(in the rows, 128 means zero)
Here are made-up things, facts about them, and rows of numbers that follow some of those facts. Name the thing behind each unnamed row.

How the things are related:
bezilus η dira; biman η lese; biman η segis; biruk η brosken; biruk η ledrestos
bobeflak η tramodom; bobeflak η plikom; bolu η bobeflak; bradral η trulor; bradral η plikom
bradral η skupeplik; bravi η togrin; bretul η nastuk; brimeflen η bobeflak; brobre η stebre
brodros η plikom; brokli η leku; brokli η skupeplik; brosken η plikom; brosken η skupeplik
budras η skupeplik; denos η gezas; denos η gruflok; didru η stebre; dira η subiga
dira η noso; doruk η kigru; doruk η bebazer; doruk η ganipe; doruk η grubril
drebuk η kifem; droflin η bravi; dudi η stebre; dudi η lese; famek η trino
fetrer η biruk; fikom η skupeplik; flakleli η groflok; flakleli η kobuken; flakleli η noso
flasim η kazon; flasim η nastuk; flepler η zolik; flepler η fikom; flepler η kobuken
floskugom η budras; flufe η posefil; flufe η skupeplik; gefa η situ; getrofum η vogifal
getrofum η flepler; gidri η denos; gidri η kadrotru; govil η plirak; govil η graskir
grifivo η stebre; grifivo η trulor; grofizor η stebre; grofizor η bradral; groflok η repir
groklal η trulor; gronin η skupeplik; grudris η grifivo; gruflok η nuklobrek; gruzaga η skipal
gupos η fikom; gupos η gruflok; kadrotru η skupeplik; kebik η stebre; kebik η togrin
kebik η grofizor; kebik η bradral; kifem η stebre; kigem η bobeflak; klaka η lese
klaka η nastuk; klibregur η seflu; kobuken η stebre; kobuken η nuklobrek; kobuken η trulor
kobuken η kadrotru; koflon η stisa; koflon η kuvis; koflon η kifem; kuflesken η trulor
larol η mudrim; lefer η kifem; lomur η groklal; lutru η vosora; mabri η grudris
mabri η bradral; migil η biruk; mukes η bolu; mukes η lese; mukes η drebuk
nastuk η skupeplik; noso η kifem; paplis η skupeplik; pastan η lefer; pastan η vupun
pasuk η gronin; piflaklin η grofizor; piflaklin η kazon; pipaplam η lefer; plikom η skupeplik
plirak η groklal; pobur η plikom; posefil η stebre; radruk η skupeplik; rifulos η nuklobrek
rifulos η plikom; rifulos η kadrotru; rigrol η skupeplik; sebus η treflim; seflu η skupeplik
sidi η flasim; siplor η trino; situ η gezas; skazom η leku; skeplos η biruk
skigrun η klaklonil; skiklo η plikom; skiklo η vupun; skipal η groklal; skipal η bradral
sofi η zolik; sofi η kadrotru; stebre η skupeplik; stisa η didru; stisa η pobur
stovam η skupeplik; stulubrin η brosken; stulubrin η zolik; stulubrin η lazom; subiga η nuklobrek
subiga η greki; supo η skeplos; tedilom η skupeplik; tetrim η stebre; tetrim η vosora
traga η rifulos; traga η gezas; tramodom η kadrotru; treflim η peplim; treflim η grifivo
treflim η biruk; tregril η plirak; tregril η rifulos; tregril η skupeplik; trepon η groklal
trino η plirak; trino η gezas; trino η bobeflak; troflen η befikle; troflen η biruk
troflo η bobeflak; troflo η nastuk; trotriklek η skupeplik; trubas η kazon; trulor η skupeplik
veke η situ; veke η bretul; vogifal η zolik; vosora η pastan; vugul η brostebu
vupun η skupeplik; zavas η trulor; zavas η brosken; zolik η brosken; bebazer Π nugre
bebazer Π brobre; bebazer Π nibrim; bebazer Π biman; bezilus Π posefil; bezilus Π stulubrin
bezilus Π bobeflak; brodros Π flakleli; brodros Π brokli; brodros Π plaseman; brostebu Π traga
brostebu Π larol; brostebu Π nastuk; doruk Π brokli; dudi Π klibregur; fikom Π nuklobrek
fikom Π stisa; fikom Π kazon; flepler Π somor; flufe Π befikle; fovuk Π plirak
fovuk Π grugivi; fovun Π flakleli; fovun Π trubas; fovun Π brimeflen; fovun Π gefa
gezas Π skazom; grubril Π gruflok; kifem Π denos; kifem Π plaseman; klaka Π bravi
klaka Π govil; klaka Π nibrim; klaka Π plikom; klaka Π biruk; kobuken Π koflon
kobuken Π govil; kuflesken Π grofizor; kuflesken Π pobur; leku Π plaseman; lese Π togrin
lutru Π siplor; mabri Π sofi; mabri Π brokli; mabri Π grovar; mabri Π gefa
mukes Π radruk; mukes Π pobur; pastan Π nibrim; pasuk Π troflen; pasuk Π supo
peklo Π fetrer; peklo Π plaseman; peplim Π nuklobrek; peplim Π pipaplam; peplim Π ledrestos
peplim Π larol; petruk Π mudrim; plone Π denos; plone Π getrofum; rigrol Π nugre
rigrol Π trepon; sebus Π skudes; seflu Π lomur; seflu Π trotriklek; segis Π famek
segis Π didru; segis Π stisa; segis Π repir; sidi Π gruzaga; sidi Π vugul
situ Π larol; situ Π kazon; skupeplik Π nibrim; skupeplik Π gefa; stovam Π piflaklin
stovam Π stulubrin; stovam Π plikom; stovam Π ganipe; tedilom Π kludrasom; tedilom Π kebik
tedilom Π floskugom; treflim Π famek; treflim Π kigru; treflim Π graskir; troflo Π klibregur
troflo Π tregril; trulor Π lomur; trulor Π supo; veke Π trepon; veke Π pipaplam
veke Π skazom; vitrim Π traga; vitrim Π govil; vitrim Π lumul; vitrim Π floskugom
zolik Π koflon; zolik Π flakleli

Some rows with their names:
[131 133 107 114 125 135 105 136 134 168 128 121 130 139 140 133 121 127
 132 122 116 131 120 142 136 134 145 144 123 102  94]: brodros
[141 141 115 129 124 132 101 132 123 148 131 128 127 138 137 125 126 135
 125 129 111 133 116 135 128 132 140 140 123 106 110]: zolik
[142 110 178 165 128  95  89 125 124 129 146 115 146 120 114 112 125 106
 154 105 142 139 172 143  86 150 126 121 117  75 115]: bebazer
[163 131 106 146 115 136  90 121 137 119 144 147 126 124 123 114 139 129
  90 125 137 147 111 125 125 119 123 105 107 106 119]: peplim
[142 129 115 124 108 131 116 123 144 131 120 134 131 116 143 138 125 132
  93 124 137 135 104 148 119 132 131 128 132 119 102]: sebus
[150 164 121 132 131 129  89 115 126 136 130 129 124 132 136 125 140 147
 116 137 141 143 120 130 127 132 143 136 131 111 116]: vitrim
[158 113 115 153  97 128 118 131 116 104 129 152 129 119 141 130 127 134
  84 132 115 127  90 146 116 125 116 111 124 122 136]: befikle
[108 171 127 132 135 130 114 111 113 144 123 132 129 132 145 143 142 135
 116 134 127 109 125 150 118 137 135 133 130 132 128]: govil
[133 131 127 130 125 132 118 119 140 132 137 128 128 126 137 137 136 135
 122 127 123 125 119 140 120 120 139 129 130 121 123]: gronin
[113 170 113 134 132 132 109 105 122 145 134 131 130 129 146 144 151 135
 112 130 147 112 123 149 128 127 140 127 125 133 134]: traga
[ 95 142 135 132 115 139 123 127 144 130 126 128 143 113 152 155 133 151
 124 110 126 121 131 141 121 118 128 141 136 141 128]: lomur
[123 137 121 120 128 134 121 115 143 141 134 123 130 122 140 142 135 133
 121 125 132 124 121 144 121 124 141 132 130 125 113]: gidri
[142 113 176 179 133  84 119 120 113 130 139 115 145 124 124 115 134 118
 138 128 142 110 165 152  80 146 127 127 144  94 145]: ganipe
[119 131 127 123 124 133 124 116 143 139 129 128 132 124 141 152 137 135
 117 125 135 116 115 149 123 126 141 130 136 128 119]: gruzaga
[118 129 123 130 125 136 115 133 119 142 132 136 132 136 137 138 126 128
 129 122 100 114 119 144 124 127 133 128 120 118 125]: grovar
[125 135 127 120 127 135 119 117 146 141 130 129 130 125 139 145 133 133
 117 126 132 121 120 144 122 125 143 131 133 123 113]: tetrim
[126 153 149 130 135 128 122 114 119 127 123 137 127 136 133 131 136 132
 111 141 111 110 125 142 104 135 130 128 136 128 127]: plikom
[128 121 113 134 128 133 125 124 121 146 145 124 127 134 142 143 137 130
 132 131 110 110 110 148 129 122 145 127 122 119 134]: denos
[136 131 127 132 129 135 119 116 133 130 142 126 127 125 137 136 138 137
 128 133 115 126 118 134 118 118 140 126 126 121 128]: subiga
[133 130 128 129 127 133 117 117 138 132 137 128 129 127 135 138 134 137
 122 129 123 123 118 137 119 122 139 129 131 122 123]: vupun
[132 130 129 128 129 133 118 116 138 132 138 127 129 127 136 137 136 137
 128 129 120 124 121 136 120 121 140 130 128 122 125]: bolu

Name these rows:
No name comes twice in this set of rows, the named rows included.
[149 126 130 140 132 136 116 119 125 117 151 126 125 128 132 127 138 141
 133 137 107 130 115 125 119 113 137 124 121 119 141] => greki
[122 142 135 107 130 141 103 110 149 133 132 133 132 122 126 141 134 115
 122 114 132 138 127 142 115 133 137 118 110 113  88] => rigrol
[101 143 131 129 118 138 122 127 146 135 126 126 140 114 149 149 134 144
 125 113 128 124 129 142 120 120 133 139 134 138 123] => trotriklek
[137 128 119 147 131 134 131 122 138 132 148 130 131 134 131 111 140 135
 116 135 105 114 131 123 114 103 126 122 126 124 143] => graskir
[132 134 119 113 125 137 103 137 140 160 124 127 131 137 134 132 115 126
 128 119 115 133 122 139 130 135 139 141 123 103  90] => mabri
[116 136 123 122 129 135 128 110 141 142 134 121 133 123 143 148 138 131
 121 125 127 117 120 150 120 125 141 132 130 128 118] => siplor
[138 160 116 123 127 128  98 115 138 145 127 121 128 125 142 138 139 145
 116 131 151 139 119 138 129 132 149 143 138 117 109] => tedilom
[140 128 126 113 130 134 118 112 152 139 136 116 126 122 136 145 134 135
 126 130 135 134 113 143 123 126 154 134 135 115 106] => mukes
[156 130 104 137 110 132 119 133 157 138 126 136 131 128 131 103 124 132
  81 128 126 134 124 125 118 116 121 126 133 112 105] => treflim
[109 149 147 129 133 135 115 118 113 125 127 146 132 134 131 139 134 122
 120 127 103 106 124 146 108 135 124 118 117 127 125] => nibrim
[138 134 122 123 125 136 100 137 129 150 131 128 128 140 134 124 119 130
 134 124 106 137 122 133 128 132 138 137 120 101 101] => fovun
[146 124 134 139 130 133 112 121 130 120 148 131 125 129 130 130 137 143
 129 137 110 127 115 128 119 116 138 123 124 120 141] => kuvis
[124 147 146 118 135 128 126 113 140 137 117 133 129 135 134 141 135 132
 110 139 126 110 125 145 106 135 139 134 146 129 114] => piflaklin
[112 153 124 129 129 133 113 121 118 151 126 132 130 137 145 144 136 132
 124 130 119 108 122 149 126 132 138 134 129 125 127] => koflon
[101 138 132 118 129 141 117 104 140 131 136 139 134 123 132 154 142 111
 117 113 131 114 125 154 117 129 133 108 107 127 113] => trepon

The same things again, as new rows of numbers:
Named rows:
[126  87 123 128 137 152 116 103 144 144 110 128 132 133 168 136 100 139
 135 128 136  85 146 121 115 117 132 114 143]: lefer
[125  85 123 128 140 153 114 103 146 144 108 130 129 131 169 135 100 141
 133 127 136  85 145 122 113 116 132 118 140]: noso
[129  82 114 130 132 147 127 100 147 148 112 133 133 131 167 139  92 134
 135 133 138  84 151 120 115 118 126 119 143]: brosken
[129  84 117 131 133 149 124 101 144 148 114 132 134 134 166 138  95 133
 136 135 136  84 151 123 117 118 128 115 145]: grudris
[126  90 123 130 135 153 115 102 142 143 113 126 132 135 165 137 102 137
 135 128 135  85 146 122 117 116 134 111 146]: flasim
[122 105 112 132 130 141 118  98 136 134 120 109 129 143 163 124  98 130
 132 125 147  85 167 111 119 116 133 104 161]: piflaklin
[123  95 116 107 113 155 122 105 153 170 105 108 157 140 146 145 105 129
 137 112 121  84 140 119 105 120 114 113 154]: pasuk
[128  83 121 121 129 152 121 108 150 153 109 131 136 128 172 149 100 135
 143 133 122  84 137 121 115 116 127 113 143]: vitrim
[121  95 111 138 143 145 118  96 141 137 111 125 124 137 169 127  95 133
 129 131 146  84 162 116 113 120 129 118 148]: grovar
[125  87 123 128 138 153 115 103 144 144 110 129 130 132 167 136 101 139
 134 127 136  85 146 122 114 116 133 115 143]: drebuk
[128  88 120 112 111 146 124 108 150 151 115 114 143 129 169 148 101 133
 142 123 126  84 142 112 117 112 130 106 153]: stovam
[154  92 117 123 101 133 125 140 138 152  99 145 152 104 183 143 112 116
 149  88 135 107 146 127 117 107 166 101 154]: troflo
[129  78  90 151 151 139 142  88 146 150 107 155 123 134 172 132  72 123
 133 158 149  82 170 125 113 128 113 139 137]: ledrestos
[116  89 118 147 174 156 104  98 144 135  98 144 110 132 177 122  98 143
 126 133 147  85 151 125 104 124 130 133 128]: repir
[118  73 136 190 139 199 135  36 153 108  92 124 134 121 176 177 124  87
 112 125 149  62 172 121 115 166 159 140 152]: ganipe
[157  59 127 157 159 161  84  70  95 165 111 115  98 130 123 132 109 178
 144 186 139 115 162 142 173 156 126 108 178]: togrin
[123  89 106 118 149 157 113  99 125 168 104 114 140 141 149 117 112 120
 118 119 147 109 165 132 105 153 111 132 151]: somor
[126  87 123 108 112 147 119 110 152 150 113 111 141 126 171 149 104 137
 139 116 125  83 138 111 113 111 132 106 150]: veke
[124  84 123 127 142 153 113 103 147 144 107 131 129 129 170 135 100 142
 132 125 137  85 144 121 111 117 132 120 138]: dira
[134  80 117 147 127 144 114  94 133 121 113 134 109 124 168 129  92 165
 130 141 146  85 167 109 123 113 147 112 147]: pobur
[136 127 122 169 155 159 113 103 107 142 130 133 128 172 148 129 108 114
 153 172 126  86 163 138 144 123 136  78 178]: bravi

Rows to name:
No name comes twice in this set of rows, the named rows included.
[124  90 117 118 131 162 120 106 153 172  99 126 152 139 149 145 104 130
 138 123 118  84 135 128 103 125 112 122 144] => trulor
[136  71  92 132 122 134 154  93 150 160 115 147 140 130 167 145  71 122
 139 153 141  82 164 123 118 122 113 129 143] => skeplos
[137  84 119 150 126 145 114  94 129 122 116 134 110 128 165 130  93 162
 133 146 144  85 168 112 127 114 148 107 151] => grofizor
[125  91  77 131 121 134 153  86 150 171 110 126 149 147 143 128  72 113
 129 137 149  82 180 118 106 129  98 133 155] => troflen
[142  71 124 121  93 143 124 106 142 138 118 126 130 117 166 153  95 163
 144 137 125  83 148 107 128 106 146  99 152] => kuflesken
[135  84 114 136 107 136 119  93 133 121 120 118 115 126 164 129  91 162
 129 132 149  84 173 101 126 109 149 103 157] => radruk
[126  78 127 125 145 160 113 108 153 151 101 141 131 123 177 150 103 140
 140 132 121  84 129 126 110 119 129 123 131] => gezas
[127  77 117 138 151 154 121 100 147 148 106 148 127 129 171 138  93 137
 135 140 136  84 145 128 112 122 126 129 132] => lazom
[124  86 124 110 121 149 117 111 152 150 111 117 137 126 172 145 103 140
 139 118 126  84 138 113 112 111 131 110 146] => bezilus
[119  98 112 127 134 141 116  98 142 136 114 113 126 136 169 124  97 136
 128 120 148  85 163 110 112 115 131 113 152] => flakleli
[122 106 114 131 129 143 116  98 136 134 119 107 129 143 163 126 101 130
 132 123 145  84 166 111 119 115 134 102 161] => trubas
[122  90 119 116 130 162 119 106 154 171  99 122 152 137 149 145 106 131
 137 119 120  84 134 127 103 124 114 121 145] => seflu
[134  70 108 134 140 150 137 103 153 164 105 158 135 126 175 154  84 128
 145 156 123  82 140 131 114 123 116 131 132] => peplim
[126  83 117 127 134 149 123 101 147 146 110 131 132 131 168 137  95 137
 134 130 138  84 150 121 115 117 129 119 142] => vogifal

The same things again, as new rows of numbers:
Some things and their rows:
[145 128 153 102 152 139 137  83 117 113  86 140 127 147 138 147 163  99
 149 101 178 129 169 161  93 115 126 142 120 129 107 116]: bretul
[120 143 124 142 194 133 173  54 141 119 128 177 111 155 113 131 115 126
 124 138 124  98 139 168  98 113 145 121 119 137 151 157]: zolik
[131 208  86 127 155 138 124  65 133 149  81 159 132 172  79 156 124  79
  78 121 139  76 147 192 109  96 159 116 143 149 112 142]: trulor
[153 160 140 118 137  97 112 112  95 129  92 131 117 134 123 143 163 127
 128 104 159  96 131 165 127 134 157 119 159 148  88 120]: grofizor
[152 218  87 134 125 125 104  91 124 176 113 122 134 136  84 174 123  83
  81 145 145  96 138 165 102 116 166 100 125 157 110 123]: groklal
[129 145 104 147 162 113 133 137 100 126 117 108 116  63 142  99 113 130
 128 114 118 134 154 135 129 126 122 143 117 109 139 114]: kludrasom
[160 127 149 107 137 142 143  69 121 108 106 132 149 131 171 140 146 123
 155 109 170 144 156 166 111 106 102 130 123 121 136 107]: kigem
[141 142 123 119 156  88 129 126 132 125 106 169  87 130 118 133 151 168
 121  91 139  75 131 157 154 101 160 184 139 128  87 158]: kifem
[166 171 114 137 129 101 134  87 119 135  94 117 147 132 151 142 121 125
 116  96 165 121 113 164 131 111 151  91 132 142 119  97]: kuflesken
[125 124 118 146 144 130 139 122 108 159 108 123  83  86 144 116 106 133
 149 130 107 142 153 129 147 117 130 145 113 123 144 109]: grovar
[138 123  70 152 163 178 149 108 122 148  97 149  88  84  98  57  78 111
 109  98  61 132 140  80 139 136 144 119  78 131 116 137]: kigru
[143 138 151 109 184 136 130  93 113 101 104 154 130 161  88 135 175  91
 135 104 174 106 181 161  80 138 138 144 130 131  97 153]: nastuk
[ 88 144 148 131 184  86 173  83  81 121 161 153  76 121 123 118 125 121
 113 183 100  90 146 191  96 135 157  87 157 131 172 149]: biruk
[137 148 134  93 143 141 148  61 105 135 130 172 124 140 131 142 168 101
 125 124 161 115 165 171  76 115 123 152 116 127 115 145]: bobeflak
[155 145 144 147 175 112 104  68  97 104 109 109 159 125 146 120 149 137
 143  94 168 108 110 161 117 141 120 108 141 130 119 117]: floskugom
[161 149  77 118 127 156 142  75 128 128 142 181 150 130 145 138 121 158
 113 111 115 113 137 164 135 102 110 169 123 119 137 163]: gruflok
[127 136 108 134 140 124 156 137 125 142 113 122  90  69 152 109 100 134
 141 112 112 144 157 128 134 103 143 147  97 121 135 103]: plone
[161 126 173 121 118  79 105 107  72 124  84 104 104 105 170 129 181 126
 145  98 185 134 143 153 135 130 114 118 143 124  98  78]: piflaklin
[160 142 141 114 139  85 110  93  80 129 102 140 101 124 139 124 170 150
 118 103 156  89 119 160 148 124 139 126 153 137  89 124]: posefil
[136  84 182 108 130 100 135 126  70 104  89 115  99 110 184 122 159 122
 186  99 170 167 165 154 157 113 101 149 147 103 117  94]: biman
[127 148  55 165 181 172 180 114 126 152  85 154  83  82 106  55  72 122
 118  83  71 151 139  77 145 125 142 132  74 117 107 136]: grubril

Rows to name:
No name comes twice in this set of rows, the named rows included.
[135 178  74  94 122 176 172 100 152 154 151 196 141 141  92 160 105  84
 100 149 134 150 195 153  93  77 132 189  82 126 138 167] => gezas
[144 155 108 106 163 147 146  52 126 127 120 188 137 172 102 140 142 116
 104 125 143  83 148 166  98 116 136 139 122 130 111 176] => kadrotru
[146 150  68 115 137 141 149  89 130 128 142 185 134 115 138 118  98 161
 107 106  98 106 135 153 150  91 121 184 112 116 131 164] => greki
[ 97 149 128 118 162 109 185 108  99 114 138 138  73  94 136 106 117 133
 116 159  79  94 161 169  86 132 164 111 155 133 168 134] => befikle
[128 142  95 151 174 115 154 156 129 119 117 124 107  60 106 101  94 104
 114 106 109 144 178 120 118 107 145 161  86 106 148 128] => brostebu
[122 142  70 155 178 162 171 106  98 157 104 157  70  73 106  54  85 124
 115  92  76 143 133  80 148 142 131 127  77 112 102 145] => ganipe
[153 107 154 128 136 146 127  63 118 128 109 128 139 148 169 153 140 122
 171 126 173 131 149 171 116 118 102 136 123 123 142 102] => brimeflen
[139 140  97 128 133 111 136 128 116 121 121 138 105  84 161 107 110 160
 122  97 107 122 138 149 157 105 130 157 125 123 132 136] => groflok
[150 204  74 126 111 135 105  91 128 183 122 122 142 128 102 176 125  82
  89 148 148 107 158 166  97 123 154 122 123 157 118 115] => plirak
[161 185  90 146 109 120  78  83 105 165  90  93 159 120 144 168 117 103
 112 126 146 111 126 178 135 124 125  94 158 154 124  77] => lomur
[139 101 194 121 157  82 127  91  99  94  72 130 116 130 171 129 165 108
 174  79 201 163 165 170 135  93  94 140 116 102 112  87] => klaka

